Below is a small trained network, with its code and all its weights. Each question gives an input and a class and asks what happens when units are switched off, that is, made to give their printed mean instead of their output.

import numpy as np


def w(rows, s, z=0):
    codes = np.array(rows[::2]) - 128.0
    scale = np.full(codes.shape[1], s)
    scale[-1] = z or s
    return codes * scale


def norm(h):
    return h / np.sqrt((h * h).mean(-1, keepdims=True) + 1e-5)


def f(y):
    return np.maximum(y, 0)


def log_softmax(a):
    a = a - a.max(-1, keepdims=True)
    return a - np.log(np.exp(a).sum(-1, keepdims=True))


def net(x, mask):
    res = np.array(x, float).reshape(1, 7) / 4 @ E
    u = 0
    for l in range(2):
        y = f(norm(res) @ A[l][:, :-1].T + A[l][:, -1])
        res = res + np.where(mask[u : u + 7], y, B[l][:, -1]) @ B[l][:, :-1]
        u += 7
    return log_softmax(norm(res)[-1] @ U[:, :-1].T + U[:, -1])


A, B = {}, {}
E = w([
[138,191,200,109,176,114,144,96,104,39,135],'x0',
[135,146,126,106,101,71,138,161,169,106,107],'x1',
[98,216,222,91,194,114,159,132,69,147,146],'x2',
[119,98,144,115,125,109,127,128,104,120,117],'x3',
[142,131,141,131,120,116,131,118,110,137,112],'x4',
[154,144,150,143,116,142,125,144,176,124,129],'x5',
[81,80,149,110,199,121,144,2,214,175,60],'x6',
],0.0028)
A[0] = w([
[156,120,106,155,63,144,110,252,73,175,189,221],'L0N1',
[172,155,171,104,129,103,124,135,76,79,158,103],'L0N2',
[165,67,78,182,132,160,150,106,134,136,92,141],'L0N3',
[164,109,87,140,46,124,97,110,103,64,148,164],'L0N4',
[101,133,145,158,94,109,144,143,103,83,154,90],'L0N5',
[161,156,138,82,155,128,135,139,85,36,147,147],'L0N6',
[83,142,174,105,155,123,157,105,191,125,102,254],'L0N7',
],0.0035,0.00091)
B[0] = w([
[189,145,142,41,237,172,207,94,124,99,30,253],'L0N1',
[90,151,105,176,145,110,77,46,149,185,147,202],'L0N2',
[127,138,253,91,76,91,108,88,138,109,174,187],'L0N3',
[201,142,96,81,171,174,157,155,121,94,80,194],'L0N4',
[100,131,176,203,175,145,136,126,141,158,106,162],'L0N5',
[127,64,97,242,142,89,74,115,133,122,153,210],'L0N6',
[123,87,83,66,152,203,71,107,82,192,110,221],'L0N7',
],0.0032,0.0039)
A[1] = w([
[111,122,180,16,179,210,92,6,123,160,131,163],'L1N1',
[48,11,144,131,88,114,103,86,183,218,136,254],'L1N2',
[141,132,166,15,158,156,172,96,106,163,74,176],'L1N3',
[82,186,164,5,189,129,185,146,107,236,72,64],'L1N4',
[103,34,89,111,44,163,52,69,217,246,60,154],'L1N5',
[135,233,221,106,182,124,176,164,50,64,155,243],'L1N6',
[157,108,156,93,217,134,55,45,128,60,63,222],'L1N7',
],0.0029,0.00061)
B[1] = w([
[196,121,90,112,128,121,169,203,140,133,81,253],'L1N1',
[155,150,160,77,59,163,91,41,59,147,182,197],'L1N2',
[114,122,77,123,123,148,128,176,176,61,124,214],'L1N3',
[224,109,71,200,138,135,187,171,166,47,98,215],'L1N4',
[71,167,189,121,55,158,67,109,92,199,158,220],'L1N5',
[2,120,186,179,115,48,109,85,98,160,206,220],'L1N6',
[122,105,54,133,137,104,174,209,182,100,116,246],'L1N7',
],0.0041,0.0051)
U = w([
[192,85,80,39,74,200,126,163,162,117,60,70],'0',
[148,151,111,184,229,102,174,186,121,27,94,69],'1',
[20,168,254,132,86,97,17,31,80,176,215,255],'2',
],0.0045,0.00092)

Each question gives the input, the list of numbers given to net, and the class t.
The units are the neurons (one row each of A and B). Each row of codes is followed by its name. A weight is (code - 128) times the scale printed after its matrix; where a second scale follows, it is the last column's (A, B and U).
mask holds one flag per neuron, layer by layer. A switched-off neuron (its flag False) gives its mean, the last column of its row in B, instead of its output. The means were averaged over made-up inputs and are rounded, as every weight is.
A unit's drop is (log p(t) with every unit on - log p(t) with that unit switched off) / (log p(t) with every unit on - log p(t) with every unit switched off).
The circuit of an input: a set's keep is (log p(t) with only the set's units on - log p(t) with every unit switched off) / (log p(t) with every unit on - log p(t) with every unit switched off). Starting from the 12 units with the biggest drops (on a tie, the unit counted first), units are removed one at a time, each time the one whose removal leaves the highest keep (on an exact tie, the one counted first), for as long as the keep stays at least 0.8.
units of the circuit, in order: the units of the circuit, biggest drop first
most important unit: the unit with the biggest drop
top k neurons: the k neurons with the biggest drops, biggest first
k most important neurons of layer l: the k neurons of layer l with the biggest drops, biggest first
drop of u: that unit's drop, to one decimal
input [-1,-4,7,0,8,0,6], class 0: most important unit : L0N7
input [0,-7,-8,-1,-1,-3,5], class 2: units of the circuit, in order : [L1N5 L0N3]
input [-4,8,0,-2,-5,-6,3], class 2: units of the circuit, in order : [L0N1 L1N5]
input [-7,-7,-6,8,5,-4,5], class 2: top 2 neurons : [L1N5 L0N1]
input [-2,-7,3,4,1,-5,7], class 0: top 2 neurons : [L1N1 L1N6]
input [-1,-5,-3,4,-3,-3,2], class 2: 3 most important neurons of layer 1 : [L1N5 L1N2 L1N4]
input [8,-3,-1,7,8,-3,8], class 0: units of the circuit, in order : [L0N7 L1N6 L1N1]
input [1,4,6,-2,8,-3,-1], class 2: 3 most important neurons of layer 0 : [L0N1 L0N6 L0N4]
input [0,-4,-7,3,3,0,6], class 2: top 4 neurons : [L1N5 L0N1 L1N2 L1N4]
input [5,6,1,1,1,1,-1], class 2: 2 most important neurons of layer 0 : [L0N1 L0N4]
input [-8,-4,8,0,-1,-6,-4], class 1: drop of L1N1 : 0.0
input [-4,1,-8,1,-8,-5,5], class 2: drop of L1N5 : 0.2
input [-6,-7,-6,0,-7,8,3], class 2: drop of L1N5 : 0.2
input [-8,-5,6,7,2,0,-2], class 1: drop of L1N2 : 0.1
input [-1,-8,7,-2,-5,-4,4], class 0: units of the circuit, in order : [L1N1]
